Below are the code and all the weights of a small trained network. Each question names an input and a target symbol and asks about switching units off, where a switched-off unit gives its printed mean instead of its output.

import numpy as np


def w(rows, s, z=0):
    codes = np.array(rows[::2]) - 128.0
    scale = np.full(codes.shape[1], s)
    scale[-1] = z or s
    return codes * scale


def f(y):
    return np.maximum(y, 0)


def softmax(a):
    e = np.exp(a - a.max(-1, keepdims=True))
    return e / e.sum(-1, keepdims=True)


def log_softmax(a):
    a = a - a.max(-1, keepdims=True)
    return a - np.log(np.exp(a).sum(-1, keepdims=True))


def net(x, mask):
    ids = ['ΔΞΩβγζημστψ'.index(c) for c in x.split()]
    T = len(ids)
    res = E[ids] + P[:T]
    u = 0
    for l in range(2):
        q, k, v = (res @ M[l].T for M in (Q, K, V))
        z = softmax(np.where(np.tri(T) > 0, q @ k.T / 2**0.5, -1e9)) @ v
        res = res + np.where(mask[u], z, O[l][:, -1]) @ O[l][:, :-1]
        u += 1
        y = f(res @ A[l][:, :-1].T + A[l][:, -1])
        res = res + np.where(mask[u : u + 4], y, B[l][:, -1]) @ B[l][:, :-1]
        u += 4
    return log_softmax(res[-1] @ U[:, :-1].T + U[:, -1])


Q, K, V, O, A, B = {}, {}, {}, {}, {}, {}
E = w([
[97,96,184,152,115,171],'Δ',
[216,180,174,189,83,122],'Ξ',
[122,123,84,159,226,238],'Ω',
[103,103,160,81,114,42],'β',
[204,60,126,200,189,106],'γ',
[100,137,64,128,82,88],'ζ',
[150,238,165,137,185,75],'η',
[126,87,167,132,84,106],'μ',
[121,161,138,93,218,51],'σ',
[97,115,6,84,140,93],'τ',
[115,138,145,90,189,133],'ψ',
],0.014)
P = w([
[139,147,137,94,90,180],'0',
[41,134,111,170,150,108],'1',
[186,139,185,111,102,151],'2',
[66,172,179,184,147,112],'3',
[147,135,145,103,103,157],'4',
[89,202,249,203,145,107],'5',
[132,115,127,112,105,160],'6',
],0.012)
Q[0] = w([
[70,238,63,93,206,212],'L0H0',
[240,3,52,230,214,199],'L0H0',
],0.024)
K[0] = w([
[90,126,139,55,182,204],'L0H0',
[213,2,48,210,150,204],'L0H0',
],0.033)
V[0] = w([
[109,99,110,123,113,132],'L0H0',
[170,81,3,32,129,208],'L0H0',
],0.0067)
O[0] = w([
[148,129,126,136,119,100,80],'L0H0',
[243,136,254,147,158,65,1],'L0H0',
],0.0047,0.0036)
A[0] = w([
[156,102,107,5,160,133,36],'L0N0',
[105,65,198,44,86,164,97],'L0N1',
[166,104,118,60,46,96,71],'L0N2',
[92,122,100,108,87,159,2],'L0N3',
],0.022,0.0026)
B[0] = w([
[196,18,120,72,195,104,221],'L0N0',
[158,228,9,160,140,126,255],'L0N1',
[75,172,133,7,47,158,209],'L0N2',
[142,142,167,125,136,116,255],'L0N3',
],0.017,0.0025)
Q[1] = w([
[60,106,11,5,19,158],'L1H0',
[215,108,173,88,61,177],'L1H0',
],0.021)
K[1] = w([
[204,118,43,3,148,130],'L1H0',
[82,201,146,79,197,123],'L1H0',
],0.029)
V[1] = w([
[90,202,156,66,220,219],'L1H0',
[88,175,131,108,126,2],'L1H0',
],0.0073)
O[1] = w([
[108,213,94,59,169,157,251],'L1H0',
[99,141,137,102,103,2,82],'L1H0',
],0.0034,0.0032)
A[1] = w([
[1,117,51,155,100,152,160],'L1N0',
[142,89,201,156,150,39,59],'L1N1',
[56,140,126,163,167,121,253],'L1N2',
[216,131,175,168,34,120,94],'L1N3',
],0.016,0.0052)
B[1] = w([
[59,45,160,210,194,126,250],'L1N0',
[36,218,156,95,156,94,180],'L1N1',
[243,146,124,85,11,62,245],'L1N2',
[148,2,58,164,65,129,165],'L1N3',
],0.012,0.011)
U = w([
[176,37,174,207,154,89,235],'Δ',
[202,255,183,152,87,98,234],'Ξ',
[216,149,101,154,189,106,24],'Ω',
[139,145,183,137,203,89,18],'β',
[165,143,116,144,60,184,79],'γ',
[182,162,225,168,192,232,254],'ζ',
[96,145,205,128,122,172,139],'η',
[136,170,82,130,119,107,12],'μ',
[183,208,96,217,138,142,19],'σ',
[166,105,160,102,127,119,5],'τ',
[110,161,129,183,155,146,59],'ψ',
],0.0057,0.0047)

Each question gives the input, a string of symbols that net reads in full, and the target symbol t.
The units are the heads (2 rows each of Q, K, V and O) and the neurons (one row each of A and B). Each row of codes is followed by its name. A weight is (code - 128) times the scale printed after its matrix; where a second scale follows, it is the last column's (O, A, B and U).
mask holds one flag per unit, layer by layer, with each layer's heads first. A switched-off unit (its flag False) gives its mean, the last column of its rows in O or B, instead of its output. The means were averaged over made-up inputs and are rounded, as every weight is.
A unit's drop is (log p(t) with every unit on - log p(t) with that unit switched off) / (log p(t) with every unit on - log p(t) with every unit switched off).
The circuit of an input: a set's keep is (log p(t) with only the set's units on - log p(t) with every unit switched off) / (log p(t) with every unit on - log p(t) with every unit switched off). Starting from all 10 units, units are removed one at a time, each time the one whose removal leaves the highest keep (on an exact tie, the one counted first), for as long as the keep stays at least 0.8.
circuit, biggest first: the units of the circuit, biggest drop first
most important unit: the unit with the biggest drop
top k neurons: the k neurons with the biggest drops, biggest first
k most important neurons of layer l: the k neurons of layer l with the biggest drops, biggest first
drop when u is switched off: that unit's drop, to one decimal
input γ Ω γ η Ω Ξ, target Δ: 2 most important neurons of layer 1	L1N3, L1N0
input η γ μ, target ψ: circuit, biggest first	L1N0, L0N1, L0N2, L1N2
input γ τ η ψ Ξ γ, target Ξ: 2 most important neurons of layer 1	L1N1, L1N0
input Ω γ γ Ξ, target Δ: top 4 neurons	L1N0, L0N0, L1N1, L1N3
input Ω Ω Ω, target ζ: circuit, biggest first	L1N2, L1H0, L0H0
input γ η Ω ζ, target Δ: circuit, biggest first	L1N0
input Δ γ γ Ω σ, target β: 3 most important neurons of layer 1	L1N1, L1N2, L1N3
input γ γ γ Ω η σ Ξ, target γ: circuit, biggest first	L1N3, L1N0
input γ γ γ σ, target Δ: circuit, biggest first	L0H0, L1N0, L1N1
input η η γ ψ, target Δ: circuit, biggest first	L1N0, L0H0, L1N1
input γ γ σ ψ, target Δ: top 3 neurons	L1N0, L1N1, L0N0
input Ξ ζ ψ, target Ω: top 3 neurons	L0N1, L0N0, L1N0
input ζ η Ω γ Ξ Ω, target Ξ: top 3 neurons	L1N2, L1N0, L0N0
input ψ γ τ, target τ: most important unit	L0N0
input γ η Δ, target σ: top 2 neurons	L0N1, L0N3
input γ Ω γ Ω ψ ζ, target Δ: 2 most important neurons of layer 0	L0N0, L0N2
input γ β Δ Ω, target Δ: top 2 neurons	L1N0, L0N3
input γ γ Ξ, target γ: drop when L0N2 is switched off	0.5
input γ σ Δ σ Ξ τ, target Δ: drop when L0N0 is switched off	0.1
input γ γ γ Ω, target Δ: drop when L1N0 is switched off	0.8
